Here is a tiny trained network, its code and every weight. The questions are about switching its units off for an input and a target symbol, where a switched-off unit gives its printed mean instead of its output.

import numpy as np


def w(rows, s, z=0):
    codes = np.array(rows[::2]) - 128.0
    scale = np.full(codes.shape[1], s)
    scale[-1] = z or s
    return codes * scale


def norm(h):
    return h / np.sqrt((h * h).mean(-1, keepdims=True) + 1e-5)


def f(y):
    return np.maximum(y, 0)


def softmax(a):
    e = np.exp(a - a.max(-1, keepdims=True))
    return e / e.sum(-1, keepdims=True)


def log_softmax(a):
    a = a - a.max(-1, keepdims=True)
    return a - np.log(np.exp(a).sum(-1, keepdims=True))


def net(x, mask):
    ids = ['αβηθσφω'.index(c) for c in x.split()]
    T = len(ids)
    res = E[ids] + P[:T]
    u = 0
    for l in range(2):
        r = norm(res)
        for j in range(2):
            rows = slice(2 * j, 2 * j + 2)
            q, k, v = (r @ M[l][rows].T for M in (Q, K, V))
            z = softmax(np.where(np.tri(T) > 0, q @ k.T / 2**0.5, -1e9)) @ v
            o = O[l][rows]
            res = res + np.where(mask[u + j], z, o[:, -1]) @ o[:, :-1]
        u += 2
        y = f(norm(res) @ A[l][:, :-1].T + A[l][:, -1])
        res = res + np.where(mask[u : u + 4], y, B[l][:, -1]) @ B[l][:, :-1]
        u += 4
    return log_softmax(norm(res)[-1] @ U[:, :-1].T + U[:, -1])


Q, K, V, O, A, B = {}, {}, {}, {}, {}, {}
E = w([
[188,134,159,1,230],'α',
[55,134,147,56,60],'β',
[62,109,74,212,209],'η',
[74,83,165,88,146],'θ',
[177,118,217,137,109],'σ',
[162,133,165,99,77],'φ',
[147,153,142,122,72],'ω',
],0.017)
P = w([
[119,86,31,172,117],'0',
[100,2,124,142,171],'1',
[88,11,149,96,137],'2',
[93,49,151,100,110],'3',
[97,82,156,97,87],'4',
[109,119,167,89,79],'5',
[115,139,155,109,79],'6',
],0.013)
Q[0] = w([
[197,112,118,138,96],'L0H1',
[186,81,174,177,98],'L0H1',
[251,124,62,208,128],'L0H2',
[125,139,66,91,216],'L0H2',
],0.029)
K[0] = w([
[84,162,144,101,107],'L0H1',
[85,200,192,142,88],'L0H1',
[253,114,77,202,68],'L0H2',
[89,73,69,215,182],'L0H2',
],0.029)
V[0] = w([
[220,103,86,174,143],'L0H1',
[115,31,110,119,142],'L0H1',
[235,66,107,81,71],'L0H2',
[140,145,1,50,156],'L0H2',
],0.018)
O[0] = w([
[64,151,160,127,136,150],'L0H1',
[91,75,210,77,141,250],'L0H1',
[164,88,92,227,207,113],'L0H2',
[124,113,37,82,245,109],'L0H2',
],0.012,0.013)
A[0] = w([
[119,41,64,119,41,88],'L0N1',
[245,92,163,126,151,185],'L0N2',
[207,212,166,113,113,1],'L0N3',
[254,133,134,8,130,101],'L0N4',
],0.021,0.0036)
B[0] = w([
[96,163,186,215,141,185],'L0N1',
[123,13,155,73,41,254],'L0N2',
[115,197,165,112,5,148],'L0N3',
[235,118,220,137,210,222],'L0N4',
],0.015,0.0082)
Q[1] = w([
[231,122,97,153,34],'L1H1',
[2,123,55,164,93],'L1H1',
[93,144,118,178,182],'L1H2',
[244,113,82,134,91],'L1H2',
],0.027)
K[1] = w([
[115,127,185,77,50],'L1H1',
[103,147,122,254,100],'L1H1',
[137,121,69,168,140],'L1H2',
[160,98,151,89,38],'L1H2',
],0.032)
V[1] = w([
[95,149,100,1,74],'L1H1',
[86,121,8,149,105],'L1H1',
[19,151,87,96,143],'L1H2',
[76,52,70,127,137],'L1H2',
],0.033)
O[1] = w([
[93,19,165,8,138,94],'L1H1',
[139,132,252,142,66,9],'L1H1',
[28,42,152,38,115,162],'L1H2',
[135,116,42,8,97,251],'L1H2',
],0.018,0.017)
A[1] = w([
[85,48,98,199,71,69],'L1N1',
[192,229,162,144,229,73],'L1N2',
[107,165,135,40,149,51],'L1N3',
[95,151,254,143,110,1],'L1N4',
],0.031,0.0055)
B[1] = w([
[66,207,157,201,88,169],'L1N1',
[80,30,216,65,125,248],'L1N2',
[191,86,122,213,125,241],'L1N3',
[193,29,141,92,252,149],'L1N4',
],0.029,0.013)
U = w([
[136,155,22,111,219,131],'α',
[200,140,207,129,187,99],'β',
[33,94,161,109,96,83],'η',
[8,168,90,180,143,153],'θ',
[98,181,170,227,194,191],'σ',
[178,115,76,185,69,32],'φ',
[135,207,167,151,84,253],'ω',
],0.016,0.0049)

Each question gives the input, a string of symbols that net reads in full, and the target symbol t.
The units are the heads (2 rows each of Q, K, V and O) and the neurons (one row each of A and B). Each row of codes is followed by its name. A weight is (code - 128) times the scale printed after its matrix; where a second scale follows, it is the last column's (O, A, B and U).
mask holds one flag per unit, layer by layer, with each layer's heads first. A switched-off unit (its flag False) gives its mean, the last column of its rows in O or B, instead of its output. The means were averaged over made-up inputs and are rounded, as every weight is.
A unit's drop is (log p(t) with every unit on - log p(t) with that unit switched off) / (log p(t) with every unit on - log p(t) with every unit switched off).
The circuit of an input: a set's keep is (log p(t) with only the set's units on - log p(t) with every unit switched off) / (log p(t) with every unit on - log p(t) with every unit switched off). Starting from all 12 units, units are removed one at a time, each time the one whose removal leaves the highest keep (on an exact tie, the one counted first), for as long as the keep stays at least 0.8.
circuit, biggest first: the units of the circuit, biggest drop first
most important unit: the unit with the biggest drop
top k neurons: the k neurons with the biggest drops, biggest first
heads that matter: for each layer, one digit per head in row order, 1 if its drop is at least 0.15 and else 0, layers parted by /
input φ β α β φ α, target β: heads that matter	01 / 01
input θ α η η η, target α: most important unit	L0H1
input η ω α, target α: top 3 neurons	L0N4; L0N2; L1N2
input β η θ η β σ, target β: top 3 neurons	L0N4; L0N2; L0N3
input α β α α ω, target α: heads that matter	11 / 10
input β η β φ θ η η, target σ: circuit, biggest first	L0H1; L1H2; L0N1
input β ω φ θ η η β, target σ: circuit, biggest first	L0H1; L1H2; L0N1; L0N4
input η η η α, target α: heads that matter	01 / 10
input σ ω α ω ω, target ω: heads that matter	11 / 00
input φ η β, target ω: circuit, biggest first	L1H1; L0H2; L0N4
input β η φ η β θ σ, target θ: heads that matter	11 / 11
input ω α σ θ α θ σ, target θ: heads that matter	01 / 11
input β ω β, target σ: circuit, biggest first	L0H1; L1H2; L0N1
input φ θ α φ η θ, target ω: heads that matter	11 / 11
input α η ω σ η β, target φ: top 2 neurons	L1N3; L1N2
input α α α ω α θ ω, target θ: heads that matter	01 / 11
input α σ α φ θ ω, target θ: top 4 neurons	L0N4; L1N1; L0N1; L1N3
input ω α θ η θ β, target β: heads that matter	01 / 10
input α β η α β φ, target β: circuit, biggest first	L0H1; L0N4
input ω η α ω η η, target β: circuit, biggest first	L0H2; L1H1; L1N4; L0N4
input η θ θ η ω ω, target ω: top 2 neurons	L0N2; L0N3
input φ η η φ φ, target φ: most important unit	L0H2
input α α η, target φ: most important unit	L0H2
